Below are the code and all the weights of a small trained network. Each question names an input and a class and asks about switching units off, where a switched-off unit gives its printed mean instead of its output.

import numpy as np


def w(rows, s, z=0):
    codes = np.array(rows[::2]) - 128.0
    scale = np.full(codes.shape[1], s)
    scale[-1] = z or s
    return codes * scale


def f(y):
    return y / 2 * (1 + np.tanh(0.7978845608 * (y + 0.044715 * y**3)))


def log_softmax(a):
    a = a - a.max(-1, keepdims=True)
    return a - np.log(np.exp(a).sum(-1, keepdims=True))


def net(x, mask):
    res = np.array(x, float).reshape(1, 5) / 4 @ E
    y = f(res @ A[0][:, :-1].T + A[0][:, -1])
    res = res + np.where(mask, y, B[0][:, -1]) @ B[0][:, :-1]
    return log_softmax(res[-1] @ U[:, :-1].T + U[:, -1])


A, B = {}, {}
E = w([
[193,42,182,230],'x0',
[71,214,90,254],'x1',
[33,34,81,133],'x2',
[226,128,37,136],'x3',
[128,127,130,128],'x4',
],0.0086)
A[0] = w([
[137,86,53,143,3],'N0',
[129,174,30,69,188],'N1',
[30,148,80,56,191],'N2',
[195,152,66,106,187],'N3',
[76,145,190,122,141],'N4',
[150,110,63,136,34],'N5',
[132,47,119,188,122],'N6',
[63,117,184,125,133],'N7',
[102,192,112,225,62],'N8',
[71,52,62,128,52],'N9',
[202,98,40,92,87],'N10',
[151,95,24,148,197],'N11',
[155,43,161,17,39],'N12',
[57,152,75,199,46],'N13',
[53,58,64,135,85],'N14',
[157,218,174,92,116],'N15',
[58,124,249,86,98],'N16',
],0.012,0.0052)
B[0] = w([
[130,150,121,144,136],'N0',
[140,64,148,145,217],'N1',
[155,58,174,136,248],'N2',
[132,128,112,178,185],'N3',
[102,74,58,166,182],'N4',
[141,142,91,154,135],'N5',
[177,60,155,114,178],'N6',
[106,133,85,179,186],'N7',
[173,110,97,23,207],'N8',
[182,244,165,139,176],'N9',
[107,150,102,162,173],'N10',
[32,116,119,166,183],'N11',
[162,152,64,72,210],'N12',
[177,129,74,80,202],'N13',
[200,203,183,148,192],'N14',
[179,147,163,165,188],'N15',
[126,155,84,186,213],'N16',
],0.011,0.012)
U = w([
[161,131,40,15,96],'0',
[141,94,135,143,249],'1',
[178,203,184,160,122],'2',
[96,113,54,203,83],'3',
[180,2,172,151,69],'4',
[47,80,162,97,122],'5',
],0.012,0.014)

Each question gives the input, the list of numbers given to net, and the class t.
The units are the neurons (one row each of A and B). Each row of codes is followed by its name. A weight is (code - 128) times the scale printed after its matrix; where a second scale follows, it is the last column's (A, B and U).
mask holds one flag per neuron, in row order. A switched-off neuron (its flag False) gives its mean, the last column of its row in B, instead of its output. The means were averaged over made-up inputs and are rounded, as every weight is.
A unit's drop is (log p(t) with every unit on - log p(t) with that unit switched off) / (log p(t) with every unit on - log p(t) with every unit switched off).
The circuit of an input: a set's keep is (log p(t) with only the set's units on - log p(t) with every unit switched off) / (log p(t) with every unit on - log p(t) with every unit switched off). Starting from the 12 units with the biggest drops (on a tie, the unit counted first), units are removed one at a time, each time the one whose removal leaves the highest keep (on an exact tie, the one counted first), for as long as the keep stays at least 0.8.
units of the circuit, in order: the units of the circuit, biggest drop first
unit that matters most: the unit with the biggest drop
top k neurons: the k neurons with the biggest drops, biggest first
drop when u is switched off: that unit's drop, to one decimal
input [-3,4,7,-2,-2], class 2: units of the circuit, in order -> N14
input [1,4,5,-1,1], class 2: top 4 neurons -> N14, N9, N12, N1
input [-6,-4,1,1,-3], class 4: units of the circuit, in order -> N2, N1
input [-3,-6,-4,-8,0], class 3: units of the circuit, in order -> N16, N4
input [7,6,-2,-8,-4], class 3: top 2 neurons -> N2, N7
input [-6,-2,1,0,5], class 4: units of the circuit, in order -> N2, N1
input [-7,-6,-5,1,-4], class 4: top 2 neurons -> N1, N15
input [-1,-3,7,0,5], class 2: units of the circuit, in order -> N9, N14
input [-2,1,-6,-8,0], class 3: top 2 neurons -> N4, N16
input [-6,3,-7,7,8], class 1: top 2 neurons -> N1, N14
input [-6,4,-7,-4,-8], class 1: units of the circuit, in order -> N14, N9
input [4,2,-1,7,1], class 3: units of the circuit, in order -> N11, N2
input [-6,-4,-6,-8,4], class 3: top 2 neurons -> N16, N4
input [7,8,-7,-3,4], class 0: unit that matters most -> N8
input [-8,-6,6,-8,8], class 1: top 2 neurons -> N2, N14
input [6,7,-2,1,6], class 0: top 2 neurons -> N8, N2
input [5,-6,4,1,1], class 0: top 3 neurons -> N12, N2, N1
input [8,8,1,-2,-3], class 0: units of the circuit, in order -> N8, N13
input [-1,-4,-6,-2,3], class 2: top 4 neurons -> N15, N8, N13, N2
input [0,3,6,-3,3], class 2: top 3 neurons -> N14, N9, N1
input [-1,-8,0,-2,0], class 0: unit that matters most -> N12
input [-8,3,4,-2,-1], class 4: top 2 neurons -> N2, N1
input [3,-3,3,6,-3], class 3: units of the circuit, in order -> N11, N10
input [5,-7,8,3,-4], class 2: top 2 neurons -> N9, N14
input [-5,5,-5,-7,1], class 3: top 2 neurons -> N4, N16
input [-1,3,-7,8,-4], class 3: drop when N14 is switched off -> 0.3
input [-3,-6,-6,7,7], class 1: drop when N12 is switched off -> -0.1
input [6,-5,-4,8,-7], class 3: drop when N2 is switched off -> 0.1
input [-7,-6,0,4,1], class 4: units of the circuit, in order -> N1
